Rows, each with roughly how far along a hidden order it lies (0 to 15)
(in the rows, 128 means zero)
[122 127 130 140 129 131 131 133 115 187 145 150 150 126 134 133]
4
[140 130 121 105 126 124 121 119 169 147 139 177 138 134 117 118]
5
[139 128 126 127 128 128 127 126 131 129 128 129 131 140 187 224]
14
[166 150 153 138 128 129 131 130 113 131 128 124 135 126 134 153]
14
[133 129 124 119 127 127 126 126 171 243 141 142 121 130 123 123]
2
[142 131 118  95 125 123 119 116 181 118 127 145 134 161 156 136]
12
[124 127 130 135 132 144 163 153 126 130 128 125 136 126 131 130]
1
[132 139 175 154 134 129 128 129 125 129 129 127 128 127 128 130]
11
[137 128 130 137 129 129 131 132 113 133 128 124 140 137 191 237]
14
[118 126 133 149 130 131 135 136  90 136 129 126 194 151 171 149]
11
[127 128 126 138 149 158 146 132 122 129 127 128 130 127 128 130]
4
[168 132 134 136 129 130 130 131 113 129 128 123 137 129 161 255]
15
[134 133 164 154 139 128 126 126 139 125 128 131 122 129 124 123]
10
[127 127 130 129 128 128 130 140 197 221 132 128 128 127 128 125]
0
[130 129 149 159 152 133 128 127 132 126 128 129 126 129 126 127]
8
[140 131 119 103 133 148 150 128 177 121 128 140 105 133 114 114]
2
[125 127 129 133 128 129 135 151 192 187 130 127 133 127 129 129]
0
[109 125 140 165 131 134 139 143  69 161 141 151 189 122 150 143]
5
[122 127 131 137 128 129 131 132 111 131 131 147 203 142 140 136]
9
[119 126 133 147 132 144 167 158 110 136 128 121 144 125 138 133]
1
[107 124 141 171 132 138 159 178 101 159 129 109 167 120 152 148]
0
[123 127 130 137 134 149 164 147 118 128 128 124 137 126 133 132]
1
[131 129 125 122 127 127 126 126 147 179 145 159 138 129 123 126]
4
[126 128 139 158 160 142 132 130 122 130 128 126 132 127 131 133]
7
[125 128 130 133 129 128 129 131 132 213 145 146 139 127 131 130]
3
[153 150 163 140 129 130 129 130 118 129 128 126 134 127 132 140]
14
[143 131 118  96 125 126 138 148 227 135 128 142 100 134 109 113]
0
[140 130 125 117 127 127 125 124 144 125 127 132 127 145 184 212]
14
[155 147 159 164 130 134 139 142  71 139 129 113 157 121 147 168]
14
[127 127 130 135 128 129 129 130 119 130 128 126 156 150 185 167]
13
[134 129 123 115 127 126 125 122 163 216 144 150 121 130 122 125]
3
[122 127 132 140 129 130 133 133 109 153 140 162 170 128 136 132]
5
[189 144 134 126 128 127 127 126 131 126 128 130 127 129 132 195]
15
[123 127 131 139 130 130 131 139 160 252 136 126 136 125 134 134]
1
[127 128 129 129 130 140 160 154 141 129 128 128 128 128 128 133]
1
[113 128 163 191 150 137 136 139  81 137 129 116 150 122 143 143]
9
[139 127 130 134 131 129 130 131 115 131 128 126 136 138 190 235]
14
[120 126 132 143 129 131 133 134 101 137 134 158 199 132 140 135]
7
[136 130 133 140 158 139 126 123 148 126 128 134 116 131 121 120]
7
[120 127 131 138 129 130 133 145 181 220 132 127 137 126 134 142]
0
[123 127 132 144 150 157 147 135 112 131 129 124 138 126 134 131]
4
[127 129 132 147 160 147 134 129 129 128 128 129 130 127 130 126]
6
[123 127 132 144 150 158 147 134 111 129 128 124 136 126 133 133]
4
[127 135 174 166 138 130 131 131 111 126 128 125 137 127 132 132]
11
[167 132 126 118 127 127 125 124 142 126 128 132 120 133 162 255]
15
[120 126 133 146 129 131 133 135  99 137 133 155 203 132 141 136]
7
[124 126 138 157 130 133 137 139  76 138 129 114 161 136 205 235]
14
[119 125 138 159 131 133 138 141  75 138 129 115 165 139 207 219]
14
[185 140 133 130 128 128 128 129 127 128 129 127 130 128 137 211]
15
[132 128 126 122 129 127 126 125 139 127 131 159 189 142 130 126]
8
[120 126 132 144 131 130 133 136 131 247 141 129 143 125 137 134]
2
[127 128 137 155 160 143 131 129 124 126 128 127 130 127 130 134]
6
[152 148 166 122 127 125 123 120 162 122 127 137 110 132 118 122]
13
[116 126 135 154 130 132 136 138  85 149 138 156 191 126 143 138]
6
[144 140 164 127 133 125 120 118 173 118 128 140 104 134 114 117]
11
[127 128 129 130 129 128 128 129 118 127 128 131 164 154 169 148]
12
[124 128 134 152 160 150 135 132 118 130 128 125 132 126 132 126]
6
[172 134 133 140 129 130 134 133 108 128 128 122 138 127 152 249]
15
[146 132 116  87 124 123 118 128 255 203 130 146  93 135 105 109]
0
[127 127 129 135 129 129 131 135 162 252 138 130 134 127 130 132]
1
